Below are the code and all the weights of a small trained network. Each question names an input and a class and asks about switching units off, where a switched-off unit gives its printed mean instead of its output.

import numpy as np


def w(rows, s, z=0):
    codes = np.array(rows[::2]) - 128.0
    scale = np.full(codes.shape[1], s)
    scale[-1] = z or s
    return codes * scale


def norm(h):
    return h / np.sqrt((h * h).mean(-1, keepdims=True) + 1e-5)


def f(y):
    return np.maximum(y, 0)


def log_softmax(a):
    a = a - a.max(-1, keepdims=True)
    return a - np.log(np.exp(a).sum(-1, keepdims=True))


def net(x, mask):
    res = np.array(x, float).reshape(1, 4) / 4 @ E
    u = 0
    for l in range(3):
        y = f(norm(res) @ A[l][:, :-1].T + A[l][:, -1])
        res = res + np.where(mask[u : u + 4], y, B[l][:, -1]) @ B[l][:, :-1]
        u += 4
    return log_softmax(norm(res)[-1] @ U[:, :-1].T + U[:, -1])


A, B = {}, {}
E = w([
[90,158,178,135,106,160,150,136,153,162,135],'x0',
[101,4,89,66,128,248,200,83,108,133,143],'x1',
[60,100,156,114,147,123,139,155,159,52,53],'x2',
[198,78,198,66,184,144,67,101,229,158,119],'x3',
],0.0022)
A[0] = w([
[51,174,211,173,99,192,165,174,186,196,127,8],'L0N0',
[4,30,213,125,216,72,125,231,127,24,43,18],'L0N1',
[179,28,101,128,162,74,80,124,28,32,137,7],'L0N2',
[177,76,50,157,200,71,83,135,101,93,99,22],'L0N3',
],0.0029,0.0018)
B[0] = w([
[230,117,163,49,49,92,58,144,144,11,154,183],'L0N0',
[233,134,134,136,139,103,141,92,12,229,230,252],'L0N1',
[184,181,192,120,33,128,86,254,202,108,160,172],'L0N2',
[134,145,173,52,59,116,59,151,189,16,192,167],'L0N3',
],0.0044,0.0026)
A[1] = w([
[62,140,142,189,92,105,187,212,53,34,125,3],'L1N0',
[93,181,243,82,48,153,176,60,117,139,111,12],'L1N1',
[2,100,41,245,111,108,195,156,120,115,88,15],'L1N2',
[182,131,135,172,228,63,45,107,131,195,105,175],'L1N3',
],0.0032,0.0024)
B[1] = w([
[113,111,20,123,146,157,11,202,139,229,70,194],'L1N0',
[205,146,145,72,60,14,2,227,211,54,147,150],'L1N1',
[123,182,96,166,132,88,62,194,153,133,41,162],'L1N2',
[78,106,90,142,129,172,181,96,61,148,101,252],'L1N3',
],0.004,0.003)
A[2] = w([
[91,39,40,88,120,191,211,145,153,10,119,107],'L2N0',
[101,252,169,242,212,2,122,122,117,75,57,146],'L2N1',
[192,58,180,95,245,139,94,51,162,140,33,5],'L2N2',
[139,122,224,139,208,170,54,58,228,128,23,16],'L2N3',
],0.0033,0.0018)
B[2] = w([
[94,145,244,117,143,94,140,60,253,74,77,207],'L2N0',
[95,17,182,54,171,234,228,48,205,104,107,254],'L2N1',
[65,254,72,222,121,106,134,213,50,140,88,213],'L2N2',
[36,131,12,181,76,78,77,185,90,103,99,178],'L2N3',
],0.0042,0.0027)
U = w([
[11,224,4,235,112,136,32,232,66,247,18,77],'0',
[46,41,221,90,193,206,223,51,223,86,79,201],'1',
[221,200,237,51,19,37,32,217,240,26,212,5],'2',
[212,146,120,199,151,92,210,59,3,232,233,198],'3',
],0.0043,0.0025)

Each question gives the input, the list of numbers given to net, and the class t.
The units are the neurons (one row each of A and B). Each row of codes is followed by its name. A weight is (code - 128) times the scale printed after its matrix; where a second scale follows, it is the last column's (A, B and U).
mask holds one flag per neuron, layer by layer. A switched-off neuron (its flag False) gives its mean, the last column of its row in B, instead of its output. The means were averaged over made-up inputs and are rounded, as every weight is.
A unit's drop is (log p(t) with every unit on - log p(t) with that unit switched off) / (log p(t) with every unit on - log p(t) with every unit switched off).
The circuit of an input: a set's keep is (log p(t) with only the set's units on - log p(t) with every unit switched off) / (log p(t) with every unit on - log p(t) with every unit switched off). Starting from all 12 units, units are removed one at a time, each time the one whose removal leaves the highest keep (on an exact tie, the one counted first), for as long as the keep stays at least 0.8.
units of the circuit, in order: the units of the circuit, biggest drop first
top k neurons: the k neurons with the biggest drops, biggest first
top k neurons in layer l: the k neurons of layer l with the biggest drops, biggest first
input [-3,-8,-4,-7], class 1: units of the circuit, in order	[L2N1; L0N1]
input [6,3,7,7], class 0: top neuron	[L2N2]
input [-2,-8,-8,4], class 1: top 2 neurons in layer 2	[L2N1; L2N2]
input [-5,3,-1,4], class 2: units of the circuit, in order	[L0N2; L2N1]
input [8,5,4,-7], class 2: units of the circuit, in order	[L0N0; L1N1]
input [4,7,-4,-6], class 1: top 2 neurons in layer 0	[L0N1; L0N2]
input [-8,-3,-8,-2], class 2: top 3 neurons in layer 0	[L0N3; L0N2; L0N1]
input [5,6,6,-6], class 0: top 4 neurons	[L1N0; L2N1; L1N2; L0N3]
input [-5,7,5,-8], class 0: top 2 neurons	[L1N0; L1N2]
input [3,7,-2,-7], class 0: top 2 neurons in layer 1	[L1N2; L1N0]
input [-8,-8,2,0], class 1: top 2 neurons	[L2N1; L0N0]
input [0,-6,-4,6], class 0: top 2 neurons	[L0N1; L2N3]
input [0,-6,0,7], class 0: top 2 neurons	[L2N3; L2N2]
input [5,-8,0,2], class 1: units of the circuit, in order	[L2N1]
input [8,5,5,2], class 2: units of the circuit, in order	[L1N1; L2N1]
input [4,5,7,2], class 3: units of the circuit, in order	[L0N1; L2N1]
input [-5,1,-3,-4], class 2: top 2 neurons in layer 2	[L2N2; L2N3]
input [-6,-6,1,-2], class 1: top 3 neurons	[L2N1; L0N0; L1N1]
input [-3,-2,-7,8], class 0: top 2 neurons	[L0N1; L2N2]
input [-5,0,6,0], class 3: units of the circuit, in order	[L0N1]
input [-5,0,3,1], class 2: top 2 neurons in layer 0	[L0N2; L0N3]
input [-7,-8,5,-4], class 1: top 2 neurons	[L2N1; L0N0]
input [-4,3,0,4], class 0: top 2 neurons in layer 0	[L0N1; L0N0]
input [-8,7,-4,-1], class 2: top 3 neurons	[L0N2; L2N1; L1N3]
input [-2,5,7,6], class 3: top 2 neurons in layer 2	[L2N2; L2N1]
input [-5,3,3,5], class 0: top 3 neurons in layer 2	[L2N2; L2N1; L2N0]
